Here is a tiny trained network, its code and every weight. The questions are about switching its units off for an input and a class, where a switched-off unit gives its printed mean instead of its output.

import numpy as np


def w(rows, s, z=0):
    codes = np.array(rows[::2]) - 128.0
    scale = np.full(codes.shape[1], s)
    scale[-1] = z or s
    return codes * scale


def norm(h):
    return h / np.sqrt((h * h).mean(-1, keepdims=True) + 1e-5)


def f(y):
    return y / 2 * (1 + np.tanh(0.7978845608 * (y + 0.044715 * y**3)))


def log_softmax(a):
    a = a - a.max(-1, keepdims=True)
    return a - np.log(np.exp(a).sum(-1, keepdims=True))


def net(x, mask):
    res = np.array(x, float).reshape(1, 5) / 4 @ E
    u = 0
    for l in range(2):
        y = f(norm(res) @ A[l][:, :-1].T + A[l][:, -1])
        res = res + np.where(mask[u : u + 9], y, B[l][:, -1]) @ B[l][:, :-1]
        u += 9
    return log_softmax(norm(res)[-1] @ U[:, :-1].T + U[:, -1])


A, B = {}, {}
E = w([
[244,127,160,117,86,143,179],'x0',
[145,107,68,138,109,243,45],'x1',
[126,3,190,153,138,126,158],'x2',
[107,182,207,152,94,155,128],'x3',
[132,181,142,103,245,143,109],'x4',
],0.0073)
A[0] = w([
[153,141,55,30,165,157,46,176],'0.n0',
[112,15,254,123,167,102,164,229],'0.n1',
[110,141,138,173,118,209,85,203],'0.n2',
[182,129,44,97,20,105,114,214],'0.n3',
[99,76,198,246,217,119,90,246],'0.n4',
[153,240,127,83,133,120,108,236],'0.n5',
[121,104,56,52,187,126,82,171],'0.n6',
[109,148,188,144,121,121,93,138],'0.n7',
[187,146,41,195,150,224,37,47],'0.n8',
],0.0065,0.0014)
B[0] = w([
[114,163,159,254,103,125,127,209],'0.n0',
[131,72,129,66,122,110,150,253],'0.n1',
[86,123,99,98,79,137,153,183],'0.n2',
[75,143,109,114,83,176,132,208],'0.n3',
[58,100,125,96,93,148,21,204],'0.n4',
[120,124,180,96,118,191,165,197],'0.n5',
[71,105,131,197,165,147,129,182],'0.n6',
[115,147,64,118,81,148,185,142],'0.n7',
[133,114,155,139,168,74,193,232],'0.n8',
],0.0079,0.0052)
A[1] = w([
[203,66,144,24,16,27,146,44],'1.n0',
[73,188,71,148,201,115,74,111],'1.n1',
[76,105,149,113,35,212,228,242],'1.n2',
[179,81,144,113,127,120,87,26],'1.n3',
[170,30,107,55,165,211,105,100],'1.n4',
[242,52,205,224,166,131,107,6],'1.n5',
[126,2,7,101,172,102,116,184],'1.n6',
[209,177,158,8,42,173,159,55],'1.n7',
[32,135,132,21,203,62,123,101],'1.n8',
],0.0069,0.0024)
B[1] = w([
[114,101,180,148,113,95,96,204],'1.n0',
[161,57,136,179,177,91,132,161],'1.n1',
[195,135,105,105,134,89,108,254],'1.n2',
[178,125,84,134,72,184,244,125],'1.n3',
[156,152,161,145,134,204,129,163],'1.n4',
[160,87,81,129,95,178,131,147],'1.n5',
[114,185,159,146,153,119,152,192],'1.n6',
[87,173,103,184,158,163,140,181],'1.n7',
[131,116,84,60,141,154,140,178],'1.n8',
],0.011,0.0075)
U = w([
[227,117,134,159,116,187,130,25],'0',
[114,128,136,71,201,65,149,136],'1',
[170,82,204,124,85,26,147,213],'2',
[154,82,205,80,133,157,136,5],'3',
[105,113,129,242,194,120,102,181],'4',
[172,248,161,132,146,143,141,179],'5',
[91,91,113,99,108,126,48,63],'6',
[153,168,62,141,46,101,96,193],'7',
],0.015,0.0019)

Each question gives the input, the list of numbers given to net, and the class t.
The units are the neurons (one row each of A and B). Each row of codes is followed by its name. A weight is (code - 128) times the scale printed after its matrix; where a second scale follows, it is the last column's (A, B and U).
mask holds one flag per neuron, layer by layer. A switched-off neuron (its flag False) gives its mean, the last column of its row in B, instead of its output. The means were averaged over made-up inputs and are rounded, as every weight is.
A unit's drop is (log p(t) with every unit on - log p(t) with that unit switched off) / (log p(t) with every unit on - log p(t) with every unit switched off).
The circuit of an input: a set's keep is (log p(t) with only the set's units on - log p(t) with every unit switched off) / (log p(t) with every unit on - log p(t) with every unit switched off). Starting from the 12 units with the biggest drops (on a tie, the unit counted first), units are removed one at a time, each time the one whose removal leaves the highest keep (on an exact tie, the one counted first), for as long as the keep stays at least 0.8.
circuit, biggest first: the units of the circuit, biggest drop first
top k neurons: the k neurons with the biggest drops, biggest first
k most important neurons of layer l: the k neurons of layer l with the biggest drops, biggest first
drop of u: that unit's drop, to one decimal
input [1,-1,7,-5,4], class 3: top 2 neurons -> [1.n4, 0.n1]
input [-6,4,-5,5,4], class 4: circuit, biggest first -> [1.n1]
input [-8,5,-1,-3,-8], class 4: circuit, biggest first -> [1.n6, 1.n8, 0.n4]
input [-3,7,3,5,-4], class 7: circuit, biggest first -> [1.n2, 0.n2, 1.n0]
input [2,-2,-4,-2,8], class 4: circuit, biggest first -> [0.n0, 1.n1]
input [-4,7,1,-2,-5], class 4: circuit, biggest first -> [0.n8, 1.n6]
input [1,5,-7,-2,3], class 4: circuit, biggest first -> [0.n6, 1.n1]
input [-5,-4,-3,-8,5], class 4: 2 most important neurons of layer 1 -> [1.n1, 1.n2]
input [-8,3,3,5,4], class 6: 2 most important neurons of layer 0 -> [0.n4, 0.n2]
input [-5,7,-2,1,-3], class 4: circuit, biggest first -> [0.n8, 1.n1]
input [-7,-1,2,5,-2], class 6: top 2 neurons -> [0.n4, 0.n8]
input [6,0,1,-2,8], class 0: 2 most important neurons of layer 1 -> [1.n5, 1.n6]
input [-6,-3,-4,-6,3], class 4: drop of 0.n0 -> 0.2
input [-7,-2,6,-1,3], class 6: circuit, biggest first -> [0.n4]
input [-6,6,-5,-3,6], class 4: drop of 0.n0 -> 0.1
input [4,-4,8,-2,3], class 3: drop of 0.n0 -> 0.3
input [-5,8,-2,-5,-2], class 4: drop of 1.n4 -> 0.0
